Each row is followed by its group and then its class within the group.
[-32.8  11.7  13.1  31.6 -39.6 -27.3  26.8  -5.8  16.1 -15.0 -15.3   6.9
  -5.4 -26.8  36.2 -11.9 -50.1  26.0  18.3  28.8  -2.1  10.9 -14.2 -22.5
  -9.2   6.7  60.0 -11.4 -16.0  18.0 -10.4  39.3] | (37)/C
[  9.9  29.7 -11.8  32.9  35.0   8.3 -21.9 -16.8 -40.2   5.3 -14.3 -14.2
  63.0  57.5  -6.6  -3.9 -11.4 -66.7 -23.1  -3.5  12.5  17.2  -5.4  12.6
  19.7 -16.2 -18.2 -13.9  10.4   5.4 -31.6  14.1] | (32)/T
[-10.2 -11.9  17.6  29.4 -21.3  15.9   5.0 -15.9 -20.9 -16.7  -5.6   2.1
  10.4   0.3 -10.3  -1.8  -1.0  -9.4  41.6  26.7  -6.5   3.3 -10.4 -11.2
  21.3  12.6  73.0   8.2  29.0   2.5 -17.5  21.9] | (37)/C
[-25.1  28.7  15.3  12.0  -5.1 -35.6 -21.2  -0.3  -0.2  10.9 -62.4  -2.5
  -1.6  12.3 -19.7  12.2 -11.5  14.6 -19.0  -3.6   5.0  -2.7  15.3   4.6
 -21.4 -23.7 -19.0   1.7 -10.9  21.7  37.6   1.2] | (32)/Q
[-13.2 -23.4  16.4  17.1 -37.0  -1.3  30.2   0.6  17.2 -18.7  20.2   8.5
  -2.5 -32.9  28.9 -13.9 -38.5  22.4  24.1  19.7 -17.1   3.2 -20.0 -15.5
   3.9  24.0  78.0  -3.1   0.5   8.4 -16.5  20.5] | (37)/K
[  4.7 -15.5  -3.0  41.1   5.2  27.3  20.2 -36.8 -34.0  -7.8  -2.7   6.7
  38.4  25.1  -6.0  -3.5 -22.0 -47.7  55.5  21.6  11.7   9.6  -7.0 -38.0
  50.9 -33.5  64.0  34.9  54.9   1.2 -29.8  63.3] | (37)/C
[-25.2  -8.1  15.7   1.1 -28.7  -1.0  19.9  -4.3  15.5 -11.1   1.9   0.4
 -10.9 -11.9  -5.4  -2.7 -16.2  38.5  28.6  21.6  -6.9 -17.3 -18.3  -3.2
  -1.0  56.0  49.6  17.6  13.1  14.1   1.8   0.5] | (37)/K
[-19.5   8.2   4.1  28.0 -17.6 -20.9  12.3  -7.0   9.9  -4.7 -14.1  -0.6
  33.1  -4.5  49.5 -10.9 -50.2  -0.8  12.9  27.3  10.7   4.1 -16.9  -6.9
  15.7 -16.6  20.3  -4.4  -7.6  13.6  -9.8  36.0] | (37)/C
[ -7.7 -22.5   7.2   0.9 -11.1  31.8  35.0 -16.8  -4.2  -8.7  28.2   9.8
   5.8 -22.7   1.2 -13.7   5.8   6.4  53.9  20.2   1.5  -6.0 -11.4 -13.9
   7.9  -6.5  59.2  32.7  28.6   5.7 -12.1   5.1] | (37)/K
[-15.6  40.6  12.3  12.9   6.0  -5.0 -18.9 -10.2  -7.3  -2.0 -30.5 -15.6
  43.3  28.0 -52.2  -3.7 -19.7  -5.5 -17.9   2.6   9.4 -11.1  -7.1  23.1
   2.9  -9.2  -3.3  15.5   6.2  34.2  12.4   8.2] | (32)/Q
[  1.8  11.2  -4.2  -1.8   7.5  -8.1 -16.9   7.1  -5.0   6.6 -20.2 -12.1
   0.2   9.2 -12.1   5.3   6.9 -12.5  -6.9  -9.5   0.6  -0.3   8.5   4.8
  -3.7  -6.3 -21.1  -1.9 -10.0   0.7  16.2  -1.7] | (32)/Q
[-20.4  16.0  11.7  -9.0 -12.8 -21.1 -16.7  11.0  14.4   1.6 -29.7  -7.8
 -19.9 -11.5 -10.4   9.0 -10.6  33.2 -19.8 -18.2  -5.8  -9.1   5.8  24.6
 -31.8   8.7 -13.0  -6.8 -19.5  34.3  22.8 -14.9] | (32)/Q
[-23.4  56.8  -8.4  16.5  -1.0 -32.5   4.2 -14.2   6.7  13.2 -36.7 -28.5
  53.3   7.6   3.9  -5.2 -41.5   2.2 -10.2   1.6  29.7  -8.7  -2.7  12.1
  -2.0 -42.7 -32.7  19.8 -20.0  32.3  22.6  22.6] | (32)/T
[-34.5  49.1   8.2  15.4  -5.9 -44.0  -2.7   6.3  24.1  10.0 -40.6 -21.3
  42.4  -6.5   1.8 -11.5 -86.1  35.4 -22.1   0.1  17.0 -13.1 -12.9  35.2
 -14.9 -49.3 -33.4   7.9 -32.1  28.5  25.6   9.4] | (32)/T
